[ -26  140   88  138  -29  234 -352    9 -319 -172 -158 -156  -71    0
 -136 -258  -75   56  -28   38   15  126  129 -405 -119 -180   72 -164
 -327   95 -207  -28   93 -186   84 -150  214 -143  247   13  -19  -14
  -33   83  220   90] : (31)
[  29   72  -82  -98   37   -6  -61   16   55   -8 -195  121   24   63
  -75 -111   97   75   13   63  -35   77    1  159   34   77  -27   97
   62  112  -52   98  107 -196  155   40  108  -22  -71 -230   63  -39
 -191  140  -29  -70] : (31)
[ 138 -193 -326   10 -142  -53   41  129  107   74   15 -203 -122   47
 -484 -182   70  133  230  119    2  -13 -104   73  148 -212   34   90
  -62  381 -387  218   83 -139  198  209  -62 -333  149  137  190 -296
  -96  324 -140  199] : (40)
[ 211  -26 -302   17 -104  179   13   49  154  -78  -10   27  -16   91
 -245 -144   66  146  -44   99  -73  -10 -240  236  162  -93   38   96
  -37  311 -347   92  -30 -182  168  139  -47 -176   41  136  246 -212
 -171   80 -107   84] : (37)
[  -2   31  -77 -100   33 -145  104    1   78   14  -85  239  183   56
  -74   42   72   87  -16   97   10  183 -233  319  108  206  -79  169
  157 -112   28   21   32    8    3  170   85   27   -7  -40   47  -30
   -7   72  -63 -152] : (29)
[ -13    0 -146  -75   64  -19  -15  -81   84   79 -107   34    3  -91
  -75  -58   49  183   40  189   92  106  -49  269   27 -145   24   12
  -10  106 -105   67   24  -81  121   33    7  -15  -38  -57  138 -259
 -225  178    4  -23] : (40)
[-166  178   11   74  -99   24 -197  -59 -218  -31   42 -194 -108   14
   59  -84  -64  -10  -54  -12  109  119  178 -258 -150 -161  185 -119
 -174    6 -109 -136   99    9   50  -52  127  -87  175   12  -96   31
   69  -47   72  -41] : (25)
[  70   24 -153 -110  103   40  271 -107  106   61   12   73   21 -135
   41   32   68   77   16  130   98  -35 -211  455  112  -38  -96   22
   93  -82   36  -44  -64   95  -60   98  -81   68 -177   48   44  -81
 -109  109   44  -79] : (37)
[ -36  112   70 -193  -71 -132  137  -48   79  -18 -121   62  272    0
  308  -20  -15 -201 -169  -87   85 -135  116  -90  -66  128   58  110
   34 -153  115  149  -10  -13 -111 -154  -40  -21 -136   53 -117  -17
 -188 -110  -33  -45] : (29)
[ 135   53  -74  -14 -160  276   30   34  -69 -142   33 -154  -92   67
  -10 -107  -15 -124  -72  -22  -25 -233   89 -113   30  -26   -6  -16
  -82  118 -153  101  -38 -105   67  -58   -4 -123  -29   60   13   81
 -101  -74   23  127] : (26)
[ -67  -55  202  -63  -47  -70   37   12  -47  -36  -70  129  207  145
  -67   68  -66   31  -41 -110   -8   28  -51 -181   60   53 -131  155
  -27 -199   -3  102  -25   63   82   21  -15   17  172  110   41   42
   -3  -47  -74   48] : (26)
[  23  -15  -49  -87  -84  -96  149   15   41   34  -95   85  160    3
  -40  -19   67  -32  -10   29   89   11  -60   45   21   80  -51  154
   15  -28  -38   84  -43    1  -16  126   -4  -83   21  141   59 -108
 -111   65 -105    6] : (25)
[ -28  -70   22 -184   10 -217  319  -29   54  118  -69  123  154  -35
  -15  112  105  -16   90   -3  147   16 -128  240   70  185 -182  154
   90 -255   98   69  -80  139  -43  199  -32   20  -37  102    0   14
  -41  136  -91  -75] : (25)
[  41   -7 -177  -50 -109  -75  321   -1   55  -15  106  -77   80  -54
   16   -7    6 -176   37   40   33 -125 -102  164   41   79   -9   91
   89  -47   47   -4   11   89 -213   84  -40  -79  -28  183 -100  -21
  111    8  -61  -24] : (37)
[-128  -66    0 -226   13 -512   -4   49  265   44 -202  207  393  172
  -61  -20  -28   45   25  -36 -100  166  -72   93   77  211   71  272
  178  -65   41  328  234 -144   64  -71   40  -58   67 -157  -42 -172
  -72  115 -174 -115] : (40)
[-242  -43   83  -32 -124 -290  -36  -60 -101   32   53 -114  106   55
  -54   80  -79   56   39  -69  148  213  -17 -132  -70   -4  100  -11
 -185 -233 -119    3    1  118   42   39   57  -91  364  241  -42  -49
  166   17  -69  -49] : (31)
[ -37 -203  -78 -181 -192 -441  535   47  265  175  107   39  361   20
   27  134  -26 -236   56  -73   78 -221  -59    0   93   62  -46  377
  252 -119  145  204   -2  249 -220  156 -274 -103  -23  331  -51 -206
   22  -24 -331   80] : (37)
[  -4  -26  -78  -77 -207   80  123    2  -28  -34  263 -281 -149  104
   29   79  -89 -130  -14  -49   31 -256  133  -47   76  -52   46  -26
   26  -20 -105  128  -13   93   96  -40  -95  -95  -11   51  -58  132
   52 -145  -43  101] : (26)
[  71   -9  -36 -240  -23   21  357  -58   85  131  -11  -39  -93  -42
  132   76  153  -97   52  -77  170 -272   75  234   64   56 -163   63
   74 -106   48  102 -131   88   87  124 -149   14 -277  -13    8  120
 -244   82  -71    6] : (25)
[ -80  129  160  108  227  156 -190 -114 -225 -139 -198  100   89 -105
  -69 -138 -100  194   -9   91  -24  246 -147  -46  -42 -154  -77 -129
 -202 -155   28 -168   88  -43  -66 -150  174  111  189  -11  -40  -34
   51  126  293  -67] : (39)
[-303   53  290  -41 -120 -126  -43 -111  -89  -24   46  -18   43  227
  182  151 -111  -38  -88 -350    4   11  185 -339 -124  -29   33   58
 -147 -263   25  -91   12  109  177  -64  -28  107  286   61  -75  217
  116 -231 -174  -61] : (39)
[ -86  152  110  -45  110  107 -154 -127 -173  -48 -174    1  -62  -54
   58  -70   36  140  -23    1  119  162   18   46  -82  -34  -22 -157
 -225 -148  -67  -81  -22  -75  126  -65  151   52   69  -70   -3   75
 -114  112  176 -105] : (31)
[  62   20  -33   95  -88  182  -28   73 -113 -132  -17  -31   22   65
 -160 -130  -73  -67   -3   60 -115  -73   33 -201   30  -74  -51   86
    8  141  -46   26  104  -80  -18  -15   64  -71   95    5    5  -17
   35  -18   14  117] : (37)
[-218  -35  -47 -183  -76 -494   64  -12  265  114  150  145  332  206
   83  197 -151   42 -104    7  -33  125  -69  122  132   56  171  273
  342 -142   81  189  194  156   45  -18 -102   20   27  -85  -44 -152
   71 -166 -224 -122] : (26)
[-226 -100  182  -29 -267 -231   96   19   62   39   52   31  227  247
   66  124 -141 -172  -71 -254  -59 -141  253 -496  -77  -72   26  323
   53  -30   60  102   64  100   89    0 -151    0  246  150   11  -55
   32 -258 -385  123] : (39)
[ 118  -45 -111 -130  131  140  404  -83   85   60  -41   53  -90 -149
   -7   30  117  -23  150   93   26 -221  -99  459  115   12 -284   57
  147  -55  159   -5  -53   54  -52  114  -90  134 -264  -80   16   46
 -123  178   23  -22] : (39)
[-119   16 -164 -161 -115 -259  210  -71  299   66   92   92  167  112
  200  122  -25  -90  -93  -34  -44  -76   18  249   23   68  124  236
  253   15   88   73   92   30   11   11 -118   56  -88  -55  -13 -110
  -42 -164 -287 -126] : (39)
[-135  -74   -3 -213   37 -488  190    0  215  187   26  178  270  123
  -40  154   -6  106   41  -38   54  145 -188  217  170   84   -5  247
  256 -221   71  148  116  187   47  140 -107   -2   -2  -24  -26  -80
   22   79 -162 -123] : (29)
[  29    2   14   28   21  123   -2   -3  -99  -10  -14    4  -32   20
 -169  -45  -12  124   30   41   29   38  -93  -23   87 -149  -97   15
  -57   -5 -106  -19    2   41   94   82   -3  -32   82   55   79  -19
  -33   90   59   67] : (26)
[ 105  122 -139   19   27  292 -147  -18  -95 -110  -21  -39 -131   -7
  -95 -118    1  125  -56  196   -5   47  -57  170   77  -78   10 -101
  -30  124 -164   13   32 -129  124  -31  120  -41  -58 -134   77  -13
 -115   49  172    1] : (29)
[  70 -162 -287   26 -349   61   74   96  133   74  303 -221 -124  185
 -242   38  -67   15  -14   68    5 -203   74  -99  153 -296  123  180
   91  371 -346  190   -9   53  259  180 -227 -242   90  191  243 -246
  -89 -118 -306  272] : (26)
[-108  111  -42  -55  180  -38  -91 -146  -58  127  -87   32 -169  -61
  -74  -13  123  335   85   51  182  305 -146  335   13 -147   -1 -129
 -132  -89 -142 -174   10   29  231  161   76   45   46 -100   83  -11
  -97  261   99 -181] : (31)
[-210  254 -111  -62  -62 -103   39 -141  -12   48  206 -101 -110   28
  328   95  -29  -88 -121  -28   99   40  127  156  -91  -14  221  -48
  127 -104   99 -219  120  144  -20   -8   38   77  -97 -156 -193  157
  121 -195  -27 -248] : (26)
[  11  -46  -12  -98  -83  -87  316   32   61   88   11   88  122   27
    8   67   36 -145   30  -17   35 -167   31    4   61   48 -148  249
  205  -47  146   59    8  130  -64  154 -104   12 -102   44   -8   -2
  -51  -14 -166   39] : (26)
[  35  266 -184   35   68  215 -187  -40 -134  -97  -75  -64 -160  -76
   32 -202   35   30  -47  208    8  104   54  158  -48  -45  111 -140
    4  157  -47 -108  164 -174    7  -69  226  -29 -129 -282  -73   26
  -70   79  221 -125] : (25)
[ -25   93   35   63 -113  325  -50 -150  -97 -136  -46  -47  -93   18
  109  -34   -1   35 -143 -100   49  -55   51  -75 -126 -138    9  -80
 -327   25 -192 -148 -183  -89  146  -33    1   35  179  226  144    2
 -131 -134  -49   33] : (39)
[  30   70  -94    6 -103  108 -163    1  -68  -81   -1 -139  -69   72
  -93 -121  -19   87  -63   23   45   52  -12  -64   19 -105  125  -78
 -177  103 -291   65    9 -113  164  -29   55 -174  123   75   65  -53
  -85   26   50   48] : (25)
[ 166 -110 -215  -76 -224  180  -69   13  129  -27   59 -167 -113  136
 -203  -57   39  197  -77   13   85  -87  -92   92  148 -183  103  -18
 -231  248 -552  264 -192 -150  397   74 -147 -268  111  268  336 -219
 -317   32 -131  208] : (25)
[   3  131    2 -125  -46  169 -149 -145    4  -84  -73  -60  -24   24
  188  -34    8  123 -207  -40  142    9   15   91  -31  -58  130 -157
 -271  -56 -266   84 -162 -127  232 -152   -3  -43    6   91  115  -33
 -296  -71   77  -26] : (25)
[ 221  121 -247   85 -234  568   14  -11  -70 -140   83 -252 -357   25
    9 -178   78 -104 -104   -2    4 -334  168  -52  -32 -219   48  -83
 -184  398 -310  -62 -125 -185  184   40  -51 -144  -87   93  155   35
 -235 -102  -43  175] : (37)
[ -40   82  -16 -165   42 -120  197 -103   44  177 -136  -23  -40 -103
  138  -49  171    3   55 -111  235  -41   58  106  -67  -82  -17   11
  -92  -69  -10  -44  -51   48   59  118  -85  -36 -129   50  -16  -15
 -242  194  -41  -73] : (31)
[ 127 -158   27 -123   88  -96  260   75  125   14 -178  108  208   12
 -218  -98   17   -1  154  -40  -88 -146 -163   36  176    1 -235  202
   77  -29   43  242   71  -37  -41   20 -113  -60  -37   53   10  -90
 -112  249  -19  123] : (39)
[-117 -156   55  -28 -215  -50 -179   80  -47  -74   68 -171   37  210
 -199   24 -200  -18   31   36 -104  -70  244 -332   37  -76   48   96
    5  100 -140  337  133  -99  233 -153   27 -109  240  -73   55  -94
    7  -92 -117  204] : (40)
[ 186  -35 -236  -59    0  167  121   47  -32 -112  -51  -54   -9 -126
 -189 -110   37  -46  101  330  -16  -62 -111  352  115  153 -124  -14
   94   79  -27  175   23 -142 -103    5  147  -80 -121  -73   13  -80
  -51  178  149   33] : (31)
[  -2   52  -88   22  -81   40 -167  -11   89 -138  -82   26   72  172
  -81 -136  -47  102 -100  -70 -134   75  -78  -36   13  -71  136   58
 -136  167 -246   58   85 -221  170  -76   34  -96  195   43   97 -113
  -70  -30  -92    0] : (39)
[  89  -41  -57   76 -108  153 -184  134  -70 -264    9  -25   61  229
 -325 -126 -138   40  -11   61 -259   34 -121 -111  151   70  -15   64
  -12  124 -202  183  152 -206  108  -87  148 -128  236  -43   37   27
  135  -27   34  104] : (37)
[ 261  -50 -282    4  -86  348 -169   83   93 -142   74 -185 -292  224
 -378 -182   26  258   20    9 -152  -95 -182  184  265 -201   49  -77
 -142  377 -549  208   18 -273  446   31  -56 -239   57  -35  251  -24
 -178  128   12  172] : (37)

[ 411  -49  -15 -361  -17  117 -139  101    3  295   38  -96   37 -148
 -272  -12  425  -45   54 -333 -581  -74 -492 -291   54  113  347  177
 -128   79   55 -166 -210  143  -93 -125  265   34   -7  -93  384   17
 -111  -73 -196  -72] : [15]
[ -23  141   43 -311  191 -268 -177  132   41  334  180 -240  437  107
 -383 -226 -204 -106 -201 -327  128 -143   40  -37  -94  160 -211 -101
  -43  164 -431 -159 -338  281 -122  253  -52 -159   -1 -109  502   11
 -362  262   16 -124] : [26]
[  27  -79 -117  436   85   -4  -55 -580  -39  -92 -451 -206  157  145
  518 -320 -190   -2  166 -146  -27  346   73 -147  -91 -288  -64  153
  136 -262  -38  416  225  181  388 -271  -45 -239   16 -207 -369  117
  264  135  163  194] : [34]
[ 427   39  -20 -411  -45   76 -193  111   63  293    5 -115  131 -132
 -284   -4  372  -14   -2 -367 -634  -44 -443 -335  -36   53  285  182
 -157  113   39 -105 -192   49  -72 -113  349   37  -28  -64  426   48
 -116  -69 -180  -85] : [17]
[-209   68 -128 -128 -171 -151  -70  356 -134 -260  134 -164  -39  136
 -100 -134 -368 -479  145  188  417 -316  250  -60 -225 -182  -78  -16
   20   78 -266  246 -383  215 -100  405  331   72 -128 -153  102  350
   25 -104  493 -397] : [33]
[ 305 -224  -37 -230  -91  168 -126  103  -72  314   -8   74  -46  -76
 -346  -75  588 -120  157 -265 -574   12 -451 -300   79  237  342  174
  -26   -6  130 -132 -312  135 -185 -113  175   98   53 -177  396  -51
 -140 -118 -135  -22] : [34]
[ 233  -60   19 -292  222   56   -2  -43  -92  518   90 -107  129  -62
 -304 -132  183  -97  -26 -381 -350  -75 -350 -102  222  171  213  -28
  -92   27 -162 -368 -293  498 -128  -14   -5 -172   55  -62  418 -174
 -352  122 -284   64] : [22]
[ -48  347  312   56  305 -259   78 -158  122  -27 -266 -172   79  151
   38    1 -360  168 -364 -202 -127  360  -60   31  -69 -425  -75  697
 -192 -341  342   71   82 -102  249 -270  -17 -328  134  219 -210 -120
  184 -216 -187  466] : [17]
[-101   56  218  178  183  -74   51 -208   -1  -81 -326  -23  -76  266
  103  -47 -230  -14 -171 -220  -73  393   32   61   55 -390  -93  804
  -86 -486  383  172   86    9  314 -284 -163 -287  201   58 -234 -165
  197 -192 -135  670] : [28]
[-269   49 -131  -46 -139   55  211  235 -291 -246   87 -127 -170  144
  -26  -86 -460 -533  225  370  305 -404  272  116  -94 -351   51 -225
 -111   74 -213  247 -207  342  -87  319  425    4 -119  -83  -44  289
   14 -151  492 -372] : [22]
[ 173 -299  155  166  267   28 -618   73  110   61 -219  696  344 -135
   79   62   15 -113  211 -171 -215  -29 -121 -114 -134 -108  -97  233
  612  -81  293 -115  147  112 -270  -92 -219  203  -12 -514  153  236
  211   85  -36  -75] : [34]
[  30  -60  352  228   97 -127  301  -59 -227  113  169  -58  142  256
 -119 -165 -146  317 -183  134   26  -30 -222  638  135   35  127  158
 -463 -124  199   36  432 -302 -145 -246 -302 -108  388   38 -359   43
  110 -155  235 -167] : [8]
[-207  206  -55  306   23  -21  154 -555  -10  147 -684    6  196  375
  150 -286 -338  -31  -95 -192 -429  659  342 -206 -205 -547 -247  209
 -120 -403  140  449  -24   34  305 -213  256 -347  141  121 -175 -199
  -26  -79   54  604] : [17]
[-227  150  421  234  323 -116  600 -166 -169  121   96 -226  109  197
 -186 -120 -271  256 -225  276   36  -97 -157  597  100  -38  165 -183
 -455   29  176  -23  386 -119  -93 -267 -159 -288  199  151 -302  -81
   18  -98   96 -126] : [22]
[ 159 -135   75 -233 -147  165 -245  123  250   32 -137  108  228   18
 -330   33  468 -127  152 -296 -570  -85 -197 -348 -269   87   99   88
   53  246  299  207   11 -251  -16 -174  271  152 -118 -309  476  163
   32   25  -45   44] : [28]
[  78   31   49 -326  175 -172 -145  101   51  309  205 -209  336   54
 -281 -177 -132 -161  -95 -390   80 -216  -77  -43   10  149  -71  -55
  -31  156 -319 -201 -287  374  -80  207  -71 -148  -18 -135  432   43
 -296  258  -58  -67] : [33]
[ 125 -205  -63   54 -278  174   87  176 -557  -45  230   58  -21  310
   15 -143 -348 -121   99  292   96 -308   92  655  156 -275   61   91
 -485 -146 -172  251  365  -49 -162   52   54  108  360 -114 -264  280
   56 -199  609 -400] : [26]
[  98 -167  140  256  426  -78 -519  -27   44   68 -212  442  312 -200
  133  -14  -42  -18  137  -40  -56   28 -164 -108 -113  -52  -67  143
  626  -93  118 -160  104  217 -230 -120 -253   86  -64 -450   74  170
  204  102  -42 -199] : [34]
[-225  324 -107 -193 -104 -224   82  262  -25 -189   59 -286   81   84
  -94 -124 -533 -403   46  188  268 -302  265 -147 -338 -321  -62 -249
  -97  204 -286  238 -398  208  -82  413  572  -30 -219   21   91  347
  -27  -94  441 -448] : [17]
[ 166  -99   60  347  356 -163 -478 -138   12   92 -281  364  314 -210
  248 -116  -65   81  135  -11 -103  172 -199 -185 -161  -82  -23  112
  561 -158   71  -97   44  175 -229 -125 -151   76  -23 -363  -93  202
  246   34   56 -306] : [15]
[ 328 -114    0 -373  122  119 -192  121 -132  396  148 -105   75  -73
 -347  -50  327  -84  -24 -346 -364 -113 -396  -89  203  190  215  220
  -88    6 -147 -282 -197  321 -109  -69   -3  -42   61 -156  496 -114
 -258   49 -239    2] : [33]
[ 147 -160  -46  431  231 -158 -507 -216 -114   26 -275  158  294  -66
  304 -254  -26  132  118    7   47  281 -105 -108 -140  -13 -114  241
  468 -260 -111  112  121   81  -76 -169 -254   47   64 -412 -155  186
  259   70  210 -279] : [8]
[-143  160  399  145  328 -213  140  -97   57  -64 -163 -116  -40  186
  -55    2 -197  142 -304 -120   18  288 -123  172   45 -226  -21  737
 -138 -362  428   17  109 -107  193 -308 -248 -296  184  119 -216 -175
  200 -218 -188  491] : [28]
[-199   50 -136  -69 -165   81  226  255 -326 -232  111 -119 -203  121
  -16  -64 -447 -505  226  389  242 -421  211  145  -64 -374  114 -206
 -173   64 -193  224 -181  323 -113  301  467   27  -90  -52  -78  305
   29 -201  499 -416] : [27]
[ 436   42  -12 -421   64   63 -167   83   -6  385   64 -143  138 -147
 -275  -23  288   -4  -45 -383 -561  -72 -459 -243   73   67  281  156
 -170   78  -62 -233 -200  208  -95  -87  249  -31    5  -40  424  -18
 -188  -19 -237  -79] : [17]
[ -81  127  336  141  278 -191   14  -87   20  -82 -180  -91  -13  209
    1   -8 -219  130 -294 -155   28  317  -72  171   40 -268  -82  834
 -113 -417  365   74  145 -117  223 -298 -262 -262  213   68 -208 -140
  217 -204 -141  496] : [33]
[ 141 -204  151 -186  -33  170 -484  155  345  -24 -189  430  424   33
 -198  125  197 -203  174 -378 -470 -170  -14 -249 -316  -95 -121  133
  279  232  363  184  203 -205  -39 -116  111  199 -127 -458  480  273
  103  161  -52  129] : [28]
[ 292   -2   37 -348  197   -3  -55   26  -42  521   98  -82  147  -99
 -339 -104  200  -51  -71 -409 -413  -52 -404 -160  172  161  227   44
 -113   30 -114 -395 -346  413 -173    0   58 -130   60  -22  432 -145
 -332   59 -294   19] : [15]
[ 230  -57   26 -328 -166  105 -383  211  177  100  -69   10  317   37
 -433   -2  467  -24   16 -313 -556  -49 -185 -307 -290  141    0  179
  -30  226   99  197   -4 -336  -39 -152  258  173  -46 -293  596  140
  -52   32    2  -49] : [26]
[ 182  -80   51 -245 -167  180 -145   32  295   70 -188   69  262    3
 -283   16  422 -123  175 -333 -677  -93 -201 -407 -297   23  142  -70
  -14  309  302  219    7 -216   13 -174  399  111 -147 -243  438  186
   11   51  -55   45] : [27]
[ 215  -68   27 -306  -49  141 -155  125   72  173  -14 -116   97  -49
 -394  -12  518  -68   59 -252 -519  -69 -347 -294  -87  192  220  127
  -57  170   91   28 -125  -58  -38 -174  235   60  -76 -203  507   11
  -93  -16 -131  -30] : [33]
[ 133 -133  107  302  394 -122 -481  -72   31   36 -218  358  286 -226
  217  -52  -58   28  150   -3  -36   53 -204 -137 -132  -61  -16  121
  591 -100   94 -129   92  200 -215 -125 -202   83  -64 -411  -42  218
  260   69   18 -290] : [27]
[-285  230  -37 -136    6 -283  100  153  100 -106   39 -297  125   74
 -144 -190 -378 -384   61   25  312 -236  194 -248 -309 -101  -71 -290
   41  230 -231  133 -504  293  -54  379  365 -102 -235  -40  164  255
  -80   43  291 -286] : [27]
[ 203  -53   16 -299  -49  187  -43   65   84  177  -69 -112   37  -69
 -351    2  495 -119  105 -254 -595  -73 -357 -343  -68  119  284   54
  -83  177  150   12 -160   27  -11 -180  328   23 -102 -146  455   -3
  -95  -38 -170   33] : [22]
[-361  248  -78  -91  -69 -160  186  273  -98 -203   40 -192  -41   89
 -167 -115 -452 -461  109  331  293 -307  272 -105 -297 -263  -19 -317
  -31  179 -212  208 -438  251 -155  391  526  -14 -213  -10   84  276
  -36 -146  447 -435] : [15]
[ -70  215   50 -260  113 -319    9   69  219  107  106 -307  330   42
 -158 -190 -338 -224  -52 -293  178 -229   40 -213 -212   -9  -77 -235
  -24  266 -233  -45 -398  310  -23  307  188 -172 -162  -27  255  206
 -165  202   77 -154] : [15]
[ -35   34 -132  -58 -228  133  209  192 -404  -93  101   27  -76  182
   29  -75 -523 -366  175  348   39 -370  198  316  -12 -480  107 -199
 -349    2 -168  234   34  204 -176  239  469   53   69   -1 -172  314
    7 -232  542 -438] : [17]
[-197  227  430  147  400 -263  162  -73   18    7 -118 -167   31  184
 -167  -25 -194  221 -387  -38   45  288 -121  234   21 -141  -54  630
 -159 -311  328  -23  111 -149  115 -307 -276 -310  190  133 -143 -224
  126 -199 -175  376] : [33]
[   4   99   53 -337  182 -217 -124  109  100  197  212 -305  352   75
 -227 -169 -273 -209 -105 -367  217 -277   18  -41  -48   76 -129  -85
  -30  205 -360 -132 -269  381   -4  256  -37 -181  -84 -126  401  105
 -255  295  -11  -74] : [33]
[ 365  -92    1 -366 -151  112 -413  236   99   64   31  -90  196  -33
 -323   23  471  -17   28 -328 -473 -105 -316 -260 -158  135  111  342
  -62  154   53  117   11 -233    7 -165  201  168  -26 -283  504  168
   15   -6  -29  -90] : [26]
[ -73  158  500  225  319 -298  365 -126   41   46   -4 -151   56  138
  -99  -73 -152  348 -303    4  -11  160 -317  348   53  -38  156  372
 -322 -180  455  -74  220 -249   -7 -327 -260 -260  255  192 -380  -78
  200 -225  -72  134] : [27]
[ 116 -129  152  201  393  -75 -529    5  104   65 -229  475  339 -212
  103   23  -46  -29  130  -76 -140   14 -160 -162 -167  -94  -68  132
  604  -49  170 -152   84  169 -240 -108 -163  109  -83 -427  110  198
  205   84  -56 -188] : [27]
[-142  198  331  150  312 -174  166 -183   66    1 -294  -51  -42  185
  -16  -13 -236   90 -279 -169 -131  383  -69   54   21 -338  -33  681
 -127 -403  438   25   19  -20  209 -294 -120 -328  179  170 -210 -215
  151 -233 -226  590] : [27]
[   6 -193 -116    8 -270  211  110  249 -545 -125  214   87 -137  265
   15  -93 -403 -344  204  361  179 -400  176  534  132 -342   80    8
 -345 -108 -182  241  186  148 -178  177  178  116  213 -141 -193  296
   42 -213  601 -405] : [8]
[ -96  -30  -11  281   48   81   55 -484  -34  -57 -516  -46   22  342
  319 -190 -289 -131   15 -285 -171  453  229  -60    2 -505 -166  514
  -47 -456  202  400  150  157  465 -272  -28 -328  146  -36 -267 -108
  146  -14  -14  719] : [34]
[ -23 -139  378  323   75 -106  408 -129 -208  202   74  112   85  274
 -163 -198  -30  292 -114  120 -109   85 -254  563  152   86  192  101
 -424 -180  371   -3  311 -281 -231 -260 -299 -105  429   63 -392  -40
   76 -216  190  -61] : [28]
[ -42  117   -6  194   72   27   54 -475   37  -77 -515 -137   80  293
  364 -150 -414  -92  -51 -319 -202  419  222 -100  -59 -617 -169  499
 -113 -396  177  393  166  138  508 -256   96 -358   99   45 -281  -50
  169  -14  -34  677] : [15]
[ 234 -147    4 -241 -256  119 -422  194  187   61 -131  158  310   76
 -366  -26  480  -59   99 -313 -577    1 -143 -334 -322  108  -13  208
   25  172  192  272   -4 -388  -66 -137  259  237  -11 -340  516  196
   13   -3   80  -31] : [26]
